Below are the code and all the weights of a small trained network. Each question names an input and a target symbol and asks about switching units off, where a switched-off unit gives its printed mean instead of its output.

import numpy as np


def w(rows, s, z=0):
    codes = np.array(rows[::2]) - 128.0
    scale = np.full(codes.shape[1], s)
    scale[-1] = z or s
    return codes * scale


def norm(h):
    return h / np.sqrt((h * h).mean(-1, keepdims=True) + 1e-5)


def f(y):
    return y / 2 * (1 + np.tanh(0.7978845608 * (y + 0.044715 * y**3)))


def softmax(a):
    e = np.exp(a - a.max(-1, keepdims=True))
    return e / e.sum(-1, keepdims=True)


def log_softmax(a):
    a = a - a.max(-1, keepdims=True)
    return a - np.log(np.exp(a).sum(-1, keepdims=True))


def net(x, mask):
    ids = ['βδεζηξτφω'.index(c) for c in x.split()]
    T = len(ids)
    res = E[ids] + P[:T]
    r = norm(res)
    for j in range(2):
        rows = slice(2 * j, 2 * j + 2)
        q, k, v = (r @ M[0][rows].T for M in (Q, K, V))
        z = softmax(np.where(np.tri(T) > 0, q @ k.T / 2**0.5, -1e9)) @ v
        o = O[0][rows]
        res = res + np.where(mask[j], z, o[:, -1]) @ o[:, :-1]
    y = f(norm(res) @ A[0][:, :-1].T + A[0][:, -1])
    res = res + np.where(mask[2:14], y, B[0][:, -1]) @ B[0][:, :-1]
    return log_softmax(norm(res)[-1] @ U[:, :-1].T + U[:, -1])


Q, K, V, O, A, B = {}, {}, {}, {}, {}, {}
E = w([
[195,140,232,123],'β',
[191,96,2,34],'δ',
[178,182,244,2],'ε',
[230,101,142,49],'ζ',
[81,138,65,105],'η',
[115,138,89,116],'ξ',
[110,59,62,212],'τ',
[108,145,36,43],'φ',
[78,122,53,239],'ω',
],0.015)
P = w([
[124,254,16,232],'0',
[115,230,88,194],'1',
[92,203,96,173],'2',
[97,193,125,151],'3',
[98,175,126,122],'4',
[101,165,131,97],'5',
[91,154,139,89],'6',
[88,146,146,73],'7',
[81,139,152,58],'8',
[44,134,170,73],'9',
[99,132,165,2],'10',
],0.0076)
Q[0] = w([
[118,74,158,191],'head 1',
[92,230,142,12],'head 1',
[93,109,138,136],'head 2',
[117,116,217,128],'head 2',
],0.011)
K[0] = w([
[47,28,25,161],'head 1',
[137,129,206,121],'head 1',
[81,156,162,151],'head 2',
[141,104,254,94],'head 2',
],0.008)
V[0] = w([
[200,53,57,205],'head 1',
[132,114,57,56],'head 1',
[104,99,210,137],'head 2',
[64,112,2,173],'head 2',
],0.0068)
O[0] = w([
[157,90,144,77,88],'head 1',
[111,176,47,164,172],'head 1',
[246,158,158,72,2],'head 2',
[75,155,172,167,235],'head 2',
],0.011,0.0039)
A[0] = w([
[172,174,246,129,251],'neuron 1',
[124,195,101,229,138],'neuron 2',
[146,75,126,173,97],'neuron 3',
[39,125,155,156,240],'neuron 4',
[116,232,145,176,158],'neuron 5',
[91,103,107,152,231],'neuron 6',
[144,62,139,88,136],'neuron 7',
[132,123,109,63,191],'neuron 8',
[141,216,78,157,10],'neuron 9',
[121,86,184,96,127],'neuron 10',
[165,141,95,112,49],'neuron 11',
[122,240,135,111,201],'neuron 12',
],0.013,0.0024)
B[0] = w([
[153,187,86,153,164],'neuron 1',
[217,152,137,137,209],'neuron 2',
[68,161,150,220,128],'neuron 3',
[154,162,148,31,255],'neuron 4',
[225,78,128,106,184],'neuron 5',
[172,176,93,43,201],'neuron 6',
[151,81,143,185,144],'neuron 7',
[99,164,134,145,182],'neuron 8',
[113,154,127,188,163],'neuron 9',
[175,132,142,116,131],'neuron 10',
[68,118,255,125,144],'neuron 11',
[131,144,9,125,196],'neuron 12',
],0.0078,0.0085)
U = w([
[155,162,5,180,183],'β',
[61,226,165,127,215],'δ',
[116,103,173,34,165],'ε',
[114,129,131,170,3],'ζ',
[93,112,116,143,32],'η',
[119,161,156,142,130],'ξ',
[77,127,128,163,31],'τ',
[146,103,172,133,35],'φ',
[94,79,106,160,71],'ω',
],0.014,0.0039)

Each question gives the input, a string of symbols that net reads in full, and the target symbol t.
The units are the heads (2 rows each of Q, K, V and O) and the neurons (one row each of A and B). Each row of codes is followed by its name. A weight is (code - 128) times the scale printed after its matrix; where a second scale follows, it is the last column's (O, A, B and U).
mask holds one flag per unit, heads first, then neurons. A switched-off unit (its flag False) gives its mean, the last column of its rows in O or B, instead of its output. The means were averaged over made-up inputs and are rounded, as every weight is.
A unit's drop is (log p(t) with every unit on - log p(t) with that unit switched off) / (log p(t) with every unit on - log p(t) with every unit switched off).
The circuit of an input: a set's keep is (log p(t) with only the set's units on - log p(t) with every unit switched off) / (log p(t) with every unit on - log p(t) with every unit switched off). Starting from the 12 units with the biggest drops (on a tie, the unit counted first), units are removed one at a time, each time the one whose removal leaves the highest keep (on an exact tie, the one counted first), for as long as the keep stays at least 0.8.
circuit, biggest first: the units of the circuit, biggest drop first
unit that matters most: the unit with the biggest drop
top k neurons: the k neurons with the biggest drops, biggest first
which heads matter: for each layer, one digit per head in row order, 1 if its drop is at least 0.15 and else 0, layers parted by /
drop when u is switched off: that unit's drop, to one decimal
input φ δ ζ β ζ, target φ: top 2 neurons	[neuron 7; neuron 4]
input ω η β ξ, target ε: unit that matters most	head 1
input φ η β β η η ζ η η, target ε: which heads matter	10
input τ ζ τ φ ξ ε φ τ τ, target ε: circuit, biggest first	[neuron 4; head 1; neuron 12]
input ζ ζ ζ, target ε: top 4 neurons	[neuron 11; neuron 12; neuron 1; neuron 2]
input τ ε τ η ω ζ τ, target ε: circuit, biggest first	[head 1; neuron 4; neuron 12]
input ω τ τ ζ, target β: circuit, biggest first	[neuron 12; neuron 4]
input η ζ ω β ξ φ, target ε: which heads matter	11
input ε ζ ζ ζ ζ ε τ η ω ζ ξ, target β: which heads matter	11
input ε δ ζ τ φ η ζ, target δ: which heads matter	11
input ζ δ ω β δ ζ τ τ ξ, target ε: which heads matter	10
input ζ τ ξ ε τ, target δ: circuit, biggest first	[head 2; neuron 12; neuron 4]
input ω τ ζ τ φ ζ ξ ω τ τ ω, target ε: which heads matter	10
input τ δ τ ζ ε ω ω, target δ: unit that matters most	neuron 4
input ζ β η ξ η, target ε: drop when neuron 4 is switched off	0.2
input ξ φ ξ τ ζ, target β: drop when head 2 is switched off	0.9
input ζ ζ τ β, target β: drop when neuron 1 is switched off	0.9
input ζ φ η ε, target β: drop when neuron 4 is switched off	0.1
